Below are the code and all the weights of a small trained network. Each question names an input and a class and asks about switching units off, where a switched-off unit gives its printed mean instead of its output.

import numpy as np


def w(rows, s, z=0):
    codes = np.array(rows[::2]) - 128.0
    scale = np.full(codes.shape[1], s)
    scale[-1] = z or s
    return codes * scale


def f(y):
    return np.maximum(y, 0)


def log_softmax(a):
    a = a - a.max(-1, keepdims=True)
    return a - np.log(np.exp(a).sum(-1, keepdims=True))


def net(x, mask):
    res = np.array(x, float).reshape(1, 7) / 4 @ E
    y = f(res @ A[0][:, :-1].T + A[0][:, -1])
    res = res + np.where(mask, y, B[0][:, -1]) @ B[0][:, :-1]
    return log_softmax(res[-1] @ U[:, :-1].T + U[:, -1])


A, B = {}, {}
E = w([
[80,134,101,167,74,145,55,77,100,91],'x0',
[143,88,118,48,191,124,157,172,45,81],'x1',
[84,76,97,127,194,215,146,90,128,149],'x2',
[93,71,58,186,141,127,50,58,83,169],'x3',
[140,144,157,152,69,25,72,128,130,120],'x4',
[178,82,64,148,76,118,253,101,182,188],'x5',
[19,117,168,189,120,170,138,212,153,99],'x6',
],0.0062)
A[0] = w([
[71,111,65,183,153,161,41,25,102,154,142],'N0',
[129,141,127,105,232,194,116,122,132,143,253],'N1',
[89,145,152,116,104,110,61,155,78,84,92],'N2',
[208,170,155,139,85,12,69,81,154,176,94],'N3',
[157,70,68,163,116,106,151,131,152,190,182],'N4',
[117,80,107,58,254,172,163,142,91,124,170],'N5',
[152,173,177,84,77,80,189,187,168,98,153],'N6',
[186,106,50,116,133,109,176,107,123,176,205],'N7',
[178,88,102,59,233,108,123,118,52,121,142],'N8',
[54,123,179,237,131,183,155,177,222,145,151],'N9',
[110,120,85,147,126,161,99,73,111,156,163],'N10',
[174,104,70,114,131,163,230,92,190,214,138],'N11',
[110,130,146,135,123,112,73,163,98,96,112],'N12',
],0.0064,0.0034)
B[0] = w([
[254,48,26,169,214,62,216,15,71,10,255],'N0',
[122,160,155,140,93,195,178,171,88,147,222],'N1',
[175,116,96,163,157,117,188,99,93,114,190],'N2',
[152,218,180,77,53,253,161,154,191,116,218],'N3',
[90,107,94,137,179,97,132,147,47,134,202],'N4',
[82,233,209,96,41,242,151,197,159,184,222],'N5',
[118,122,88,183,155,143,232,145,36,157,208],'N6',
[102,130,107,182,156,137,193,131,79,134,217],'N7',
[63,210,177,140,83,226,162,209,118,210,204],'N8',
[11,149,187,126,102,159,90,216,137,236,232],'N9',
[161,120,91,139,159,147,213,109,65,102,196],'N10',
[152,48,40,224,243,26,205,75,30,65,234],'N11',
[155,106,83,164,157,106,191,119,87,123,176],'N12',
],0.0061,0.0069)
U = w([
[159,46,11,209,217,66,183,78,39,100,202],'0',
[216,124,112,64,112,122,90,17,217,62,12],'1',
[68,236,254,102,67,228,127,223,160,192,221],'2',
[34,16,149,139,160,32,27,168,189,188,5],'3',
],0.0066,0.0031)

Each question gives the input, the list of numbers given to net, and the class t.
The units are the neurons (one row each of A and B). Each row of codes is followed by its name. A weight is (code - 128) times the scale printed after its matrix; where a second scale follows, it is the last column's (A, B and U).
mask holds one flag per neuron, in row order. A switched-off neuron (its flag False) gives its mean, the last column of its row in B, instead of its output. The means were averaged over made-up inputs and are rounded, as every weight is.
A unit's drop is (log p(t) with every unit on - log p(t) with that unit switched off) / (log p(t) with every unit on - log p(t) with every unit switched off).
The circuit of an input: a set's keep is (log p(t) with only the set's units on - log p(t) with every unit switched off) / (log p(t) with every unit on - log p(t) with every unit switched off). Starting from the 12 units with the biggest drops (on a tie, the unit counted first), units are removed one at a time, each time the one whose removal leaves the highest keep (on an exact tie, the one counted first), for as long as the keep stays at least 0.8.
circuit, biggest first: the units of the circuit, biggest drop first
k most important neurons: the k neurons with the biggest drops, biggest first
drop when u is switched off: that unit's drop, to one decimal
input [0,-3,3,-7,4,0,-6], class 1: circuit, biggest first -> (N9; N3; N4)
input [-3,4,7,6,-7,-6,2], class 2: circuit, biggest first -> (N5)
input [3,8,-5,3,-2,4,0], class 2: 3 most important neurons -> (N0; N11; N8)
input [-4,-1,-1,-2,5,0,-2], class 2: 3 most important neurons -> (N0; N11; N3)
input [4,-5,-7,0,1,-1,-8], class 1: 3 most important neurons -> (N9; N5; N8)
input [-6,8,2,-1,-3,6,2], class 2: 2 most important neurons -> (N5; N0)
input [-3,-2,-5,7,6,2,6], class 2: 2 most important neurons -> (N11; N3)
input [-5,-6,-6,6,-1,2,6], class 2: 2 most important neurons -> (N9; N0)
input [7,-7,-1,-1,2,-5,-4], class 1: 3 most important neurons -> (N3; N11; N6)
input [-1,6,-8,-7,7,-1,6], class 0: 2 most important neurons -> (N6; N5)
input [-3,2,2,2,4,-7,-1], class 2: 3 most important neurons -> (N11; N8; N0)
input [-2,-1,-6,5,7,-8,-4], class 1: drop when N9 is switched off -> 0.2
input [-3,-8,-7,5,-5,-6,-1], class 1: drop when N5 is switched off -> 0.2
input [4,-7,1,3,3,-4,7], class 0: most important neuron -> (N0)
